Below is a small trained network, with its code and all its weights. Each question gives an input and a target symbol and asks what happens when units are switched off, that is, made to give their printed mean instead of their output.

import numpy as np


def w(rows, s, z=0):
    codes = np.array(rows[::2]) - 128.0
    scale = np.full(codes.shape[1], s)
    scale[-1] = z or s
    return codes * scale


def f(y):
    return np.maximum(y, 0)


def softmax(a):
    e = np.exp(a - a.max(-1, keepdims=True))
    return e / e.sum(-1, keepdims=True)


def log_softmax(a):
    a = a - a.max(-1, keepdims=True)
    return a - np.log(np.exp(a).sum(-1, keepdims=True))


def net(x, mask):
    ids = ['αβγεηθλμξπστφψω'.index(c) for c in x.split()]
    T = len(ids)
    res = E[ids] + P[:T]
    q, k, v = (res @ M[0].T for M in (Q, K, V))
    z = softmax(np.where(np.tri(T) > 0, q @ k.T / 3**0.5, -1e9)) @ v
    res = res + np.where(mask[0], z, O[0][:, -1]) @ O[0][:, :-1]
    y = f(res @ A[0][:, :-1].T + A[0][:, -1])
    res = res + np.where(mask[1:9], y, B[0][:, -1]) @ B[0][:, :-1]
    return log_softmax(res[-1] @ U[:, :-1].T + U[:, -1])


Q, K, V, O, A, B = {}, {}, {}, {}, {}, {}
E = w([
[157,175,130,128,148],'α',
[166,181,122,134,153],'β',
[127,193,107,62,130],'γ',
[137,161,145,86,132],'ε',
[105,180,174,9,161],'η',
[111,153,138,80,106],'θ',
[76,141,177,39,97],'λ',
[187,170,77,228,139],'μ',
[153,135,90,129,67],'ξ',
[188,84,118,239,146],'π',
[142,69,142,161,64],'σ',
[117,144,151,113,99],'τ',
[133,142,155,169,125],'φ',
[103,94,194,164,135],'ψ',
[137,215,145,164,251],'ω',
],0.011)
P = w([
[51,139,87,178,103],'0',
[153,110,162,197,126],'1',
[101,32,96,112,191],'2',
[117,213,132,66,111],'3',
[195,84,189,155,121],'4',
[116,44,83,113,228],'5',
[120,232,123,67,116],'6',
[249,83,214,162,112],'7',
[97,102,101,128,249],'8',
[106,221,120,75,93],'9',
[208,80,188,195,90],'10',
],0.014)
Q[0] = w([
[113,4,81,127,254],'head 1',
[106,231,126,137,87],'head 1',
[72,167,127,138,98],'head 1',
],0.01)
K[0] = w([
[254,111,217,108,113],'head 1',
[44,101,66,163,71],'head 1',
[78,142,111,135,86],'head 1',
],0.011)
V[0] = w([
[69,125,101,93,10],'head 1',
[144,249,105,96,167],'head 1',
[175,120,62,151,83],'head 1',
],0.015)
O[0] = w([
[220,147,166,127,167,55],'head 1',
[163,143,42,176,183,128],'head 1',
[174,5,122,39,144,4],'head 1',
],0.017,0.00033)
A[0] = w([
[27,101,63,86,159,4],'neuron 1',
[168,194,101,177,193,106],'neuron 2',
[148,26,137,169,196,144],'neuron 3',
[73,49,111,132,67,123],'neuron 4',
[176,125,169,40,116,182],'neuron 5',
[224,103,77,125,155,84],'neuron 6',
[140,98,14,89,189,155],'neuron 7',
[77,254,54,5,158,182],'neuron 8',
],0.0074,0.004)
B[0] = w([
[247,155,101,144,115,213],'neuron 1',
[114,135,123,46,75,253],'neuron 2',
[80,157,148,108,109,180],'neuron 3',
[164,181,149,110,146,223],'neuron 4',
[101,85,116,183,106,238],'neuron 5',
[110,88,70,118,114,200],'neuron 6',
[107,153,144,166,209,200],'neuron 7',
[112,94,149,164,126,250],'neuron 8',
],0.011,0.0078)
U = w([
[65,113,104,30,164,207],'α',
[111,141,147,128,252,233],'β',
[180,148,62,11,183,26],'γ',
[122,143,137,85,143,191],'ε',
[49,232,123,21,101,87],'η',
[193,144,120,67,97,38],'θ',
[213,196,174,119,161,5],'λ',
[80,58,53,130,132,204],'μ',
[203,59,78,146,81,172],'ξ',
[47,92,89,68,45,104],'π',
[178,90,171,194,108,125],'σ',
[214,136,143,152,114,177],'τ',
[195,143,160,210,133,98],'φ',
[115,171,216,201,115,114],'ψ',
[2,154,90,156,115,177],'ω',
],0.0078,0.0018)

Each question gives the input, a string of symbols that net reads in full, and the target symbol t.
The units are the heads (3 rows each of Q, K, V and O) and the neurons (one row each of A and B). Each row of codes is followed by its name. A weight is (code - 128) times the scale printed after its matrix; where a second scale follows, it is the last column's (O, A, B and U).
mask holds one flag per unit, heads first, then neurons. A switched-off unit (its flag False) gives its mean, the last column of its rows in O or B, instead of its output. The means were averaged over made-up inputs and are rounded, as every weight is.
A unit's drop is (log p(t) with every unit on - log p(t) with that unit switched off) / (log p(t) with every unit on - log p(t) with every unit switched off).
The circuit of an input: a set's keep is (log p(t) with only the set's units on - log p(t) with every unit switched off) / (log p(t) with every unit on - log p(t) with every unit switched off). Starting from all 9 units, units are removed one at a time, each time the one whose removal leaves the highest keep (on an exact tie, the one counted first), for as long as the keep stays at least 0.8.
circuit, biggest first: the units of the circuit, biggest drop first
unit that matters most: the unit with the biggest drop
top k neurons: the k neurons with the biggest drops, biggest first
input ψ γ θ, target β: circuit, biggest first : (neuron 7; head 1; neuron 2)
input γ γ ψ, target β: circuit, biggest first : (neuron 7; head 1; neuron 2; neuron 5)
input ξ τ π θ, target ξ: circuit, biggest first : (head 1; neuron 5)
input π ξ ξ ε η μ, target ω: circuit, biggest first : (head 1)
input ω β ω α θ γ η π π, target θ: top 2 neurons : (neuron 1; neuron 4)
input π ψ ψ μ λ ψ θ γ τ β, target π: top 2 neurons : (neuron 5; neuron 1)
input ψ β γ γ ξ ω η ε φ φ, target ψ: circuit, biggest first : (head 1; neuron 2)
input π η ψ μ λ γ γ μ τ, target γ: circuit, biggest first : (neuron 1; head 1; neuron 4)
input γ σ ψ μ λ σ λ γ γ μ, target γ: circuit, biggest first : (head 1; neuron 2)
input γ φ γ η π γ η ψ, target ψ: circuit, biggest first : (head 1; neuron 6)
input μ α ψ ξ, target μ: top 2 neurons : (neuron 5; neuron 6)
input γ ω μ σ μ α, target γ: top 4 neurons : (neuron 1; neuron 4; neuron 5; neuron 8)
input μ γ φ, target β: circuit, biggest first : (neuron 7; neuron 2; head 1; neuron 5)
input ψ μ γ α ψ γ η, target ψ: circuit, biggest first : (head 1; neuron 8; neuron 5)
input ω τ μ γ σ β, target π: circuit, biggest first : (head 1)
input π γ μ, target β: circuit, biggest first : (neuron 7; head 1)
input θ θ τ π π ξ, target θ: circuit, biggest first : (neuron 1; head 1; neuron 4)
input ψ μ γ γ ξ τ ω, target ψ: circuit, biggest first : (head 1; neuron 8)
input ξ γ ε, target β: circuit, biggest first : (neuron 7; neuron 2; head 1)
input γ γ ψ μ ψ ξ, target η: top 2 neurons : (neuron 4; neuron 5)
input γ ψ μ η η ω γ μ θ φ, target γ: top 2 neurons : (neuron 2; neuron 6)
input γ η τ η π β ξ γ η ξ, target γ: top neuron : (neuron 2)
input π μ γ ξ, target π: top 2 neurons : (neuron 5; neuron 1)
input γ σ ψ ψ, target γ: top 2 neurons : (neuron 2; neuron 6)
input μ η α σ ω ψ, target φ: top 3 neurons : (neuron 1; neuron 4; neuron 2)
input ξ η φ γ μ ψ, target γ: top 4 neurons : (neuron 1; neuron 4; neuron 8; neuron 5)
input ξ τ γ ξ θ γ λ β η σ, target ξ: top 2 neurons : (neuron 5; neuron 6)
input η ω μ, target φ: top 3 neurons : (neuron 1; neuron 4; neuron 7)
input ψ ω θ, target φ: unit that matters most : neuron 1
input η β μ μ, target η: top 2 neurons : (neuron 2; neuron 1)
